Below is a small trained network, with its code and all its weights. Each question gives an input and a target symbol and asks what happens when units are switched off, that is, made to give their printed mean instead of their output.

import numpy as np


def w(rows, s, z=0):
    codes = np.array(rows[::2]) - 128.0
    scale = np.full(codes.shape[1], s)
    scale[-1] = z or s
    return codes * scale


def norm(h):
    return h / np.sqrt((h * h).mean(-1, keepdims=True) + 1e-5)


def softmax(a):
    e = np.exp(a - a.max(-1, keepdims=True))
    return e / e.sum(-1, keepdims=True)


def log_softmax(a):
    a = a - a.max(-1, keepdims=True)
    return a - np.log(np.exp(a).sum(-1, keepdims=True))


def net(x, mask):
    ids = ['αδζξστφ'.index(c) for c in x.split()]
    T = len(ids)
    res = E[ids] + P[:T]
    u = 0
    for l in range(2):
        r = norm(res)
        for j in range(3):
            rows = slice(2 * j, 2 * j + 2)
            q, k, v = (r @ M[l][rows].T for M in (Q, K, V))
            z = softmax(np.where(np.tri(T) > 0, q @ k.T / 2**0.5, -1e9)) @ v
            o = O[l][rows]
            res = res + np.where(mask[u + j], z, o[:, -1]) @ o[:, :-1]
        u += 3
    return log_softmax(norm(res)[-1] @ U[:, :-1].T + U[:, -1])


Q, K, V, O = {}, {}, {}, {}
E = w([
[94,122,61],'α',
[145,248,158],'δ',
[146,65,178],'ζ',
[126,225,128],'ξ',
[100,85,23],'σ',
[90,66,4],'τ',
[12,54,126],'φ',
],0.015)
P = w([
[207,200,65],'0',
[103,254,108],'1',
[80,236,130],'2',
[80,159,130],'3',
[81,92,128],'4',
[78,76,145],'5',
[75,59,158],'6',
],0.0096)
Q[0] = w([
[2,142,110],'0.h1',
[121,111,81],'0.h1',
[50,121,167],'0.h2',
[209,88,99],'0.h2',
[73,89,154],'0.h3',
[147,95,136],'0.h3',
],0.024)
K[0] = w([
[7,27,69],'0.h1',
[142,105,167],'0.h1',
[44,228,92],'0.h2',
[182,105,83],'0.h2',
[42,55,76],'0.h3',
[159,107,73],'0.h3',
],0.018)
V[0] = w([
[10,121,232],'0.h1',
[117,218,91],'0.h1',
[208,25,112],'0.h2',
[102,151,175],'0.h2',
[41,148,86],'0.h3',
[135,128,47],'0.h3',
],0.013)
O[0] = w([
[96,212,254,145],'0.h1',
[172,244,75,159],'0.h1',
[203,178,235,9],'0.h2',
[122,74,126,138],'0.h2',
[94,236,189,214],'0.h3',
[143,245,148,168],'0.h3',
],0.0081,0.013)
Q[1] = w([
[123,83,216],'1.h1',
[154,56,156],'1.h1',
[26,228,91],'1.h2',
[102,252,79],'1.h2',
[243,112,59],'1.h3',
[119,157,85],'1.h3',
],0.02)
K[1] = w([
[142,151,183],'1.h1',
[216,141,171],'1.h1',
[46,153,180],'1.h2',
[90,204,160],'1.h2',
[253,140,132],'1.h3',
[155,88,127],'1.h3',
],0.022)
V[1] = w([
[254,107,138],'1.h1',
[13,40,182],'1.h1',
[83,55,21],'1.h2',
[40,6,188],'1.h2',
[22,33,47],'1.h3',
[168,91,21],'1.h3',
],0.012)
O[1] = w([
[75,187,118,4],'1.h1',
[144,55,48,119],'1.h1',
[180,170,191,136],'1.h2',
[105,254,132,84],'1.h2',
[79,124,33,199],'1.h3',
[101,56,162,125],'1.h3',
],0.015,0.011)
U = w([
[135,105,181,37],'α',
[141,98,167,25],'δ',
[255,7,123,254],'ζ',
[102,83,130,42],'ξ',
[134,84,145,41],'σ',
[19,25,149,128],'τ',
[87,217,128,209],'φ',
],0.0094,0.007)

Each question gives the input, a string of symbols that net reads in full, and the target symbol t.
The units are the heads (2 rows each of Q, K, V and O). Each row of codes is followed by its name. A weight is (code - 128) times the scale printed after its matrix; where a second scale follows, it is the last column's (O and U).
mask holds one flag per head, layer by layer. A switched-off head (its flag False) gives its mean, the last column of its rows in O, instead of its output. The means were averaged over made-up inputs and are rounded, as every weight is.
A unit's drop is (log p(t) with every unit on - log p(t) with that unit switched off) / (log p(t) with every unit on - log p(t) with every unit switched off).
The circuit of an input: a set's keep is (log p(t) with only the set's units on - log p(t) with every unit switched off) / (log p(t) with every unit on - log p(t) with every unit switched off). Starting from all 6 units, units are removed one at a time, each time the one whose removal leaves the highest keep (on an exact tie, the one counted first), for as long as the keep stays at least 0.8.
circuit, biggest first: the units of the circuit, biggest drop first
heads that matter: for each layer, one digit per head in row order, 1 if its drop is at least 0.15 and else 0, layers parted by /
drop when u is switched off: that unit's drop, to one decimal
input ζ ζ α, target ζ: circuit, biggest first	[0.h3, 1.h2, 0.h1]
input σ α α τ α ξ δ, target ζ: circuit, biggest first	[1.h1]
input α α ξ, target ζ: circuit, biggest first	[1.h2, 0.h1]
input σ ζ ξ α α α φ, target φ: circuit, biggest first	[1.h2, 0.h1]
input σ σ δ ξ, target ζ: heads that matter	000 / 010
input σ α α τ φ ζ, target φ: heads that matter	100 / 010
input α φ α τ, target φ: heads that matter	111 / 011
input α α δ φ, target φ: heads that matter	100 / 011
input α ξ σ, target ζ: heads that matter	110 / 011
input σ ζ τ, target ζ: circuit, biggest first	[1.h2, 0.h1]
input α δ ζ α φ α σ, target φ: heads that matter	100 / 011
input σ α ζ α σ φ α, target φ: circuit, biggest first	[0.h1, 1.h2]
input ξ δ ξ, target τ: heads that matter	111 / 111
input σ σ α φ ζ α, target φ: circuit, biggest first	[1.h2]
input φ ζ ζ, target φ: heads that matter	111 / 011
input δ ζ α σ φ σ τ, target φ: drop when 1.h2 is switched off	0.9
input τ α ζ, target ζ: drop when 1.h1 is switched off	-0.1
input ξ ξ α, target ζ: drop when 1.h2 is switched off	1.4
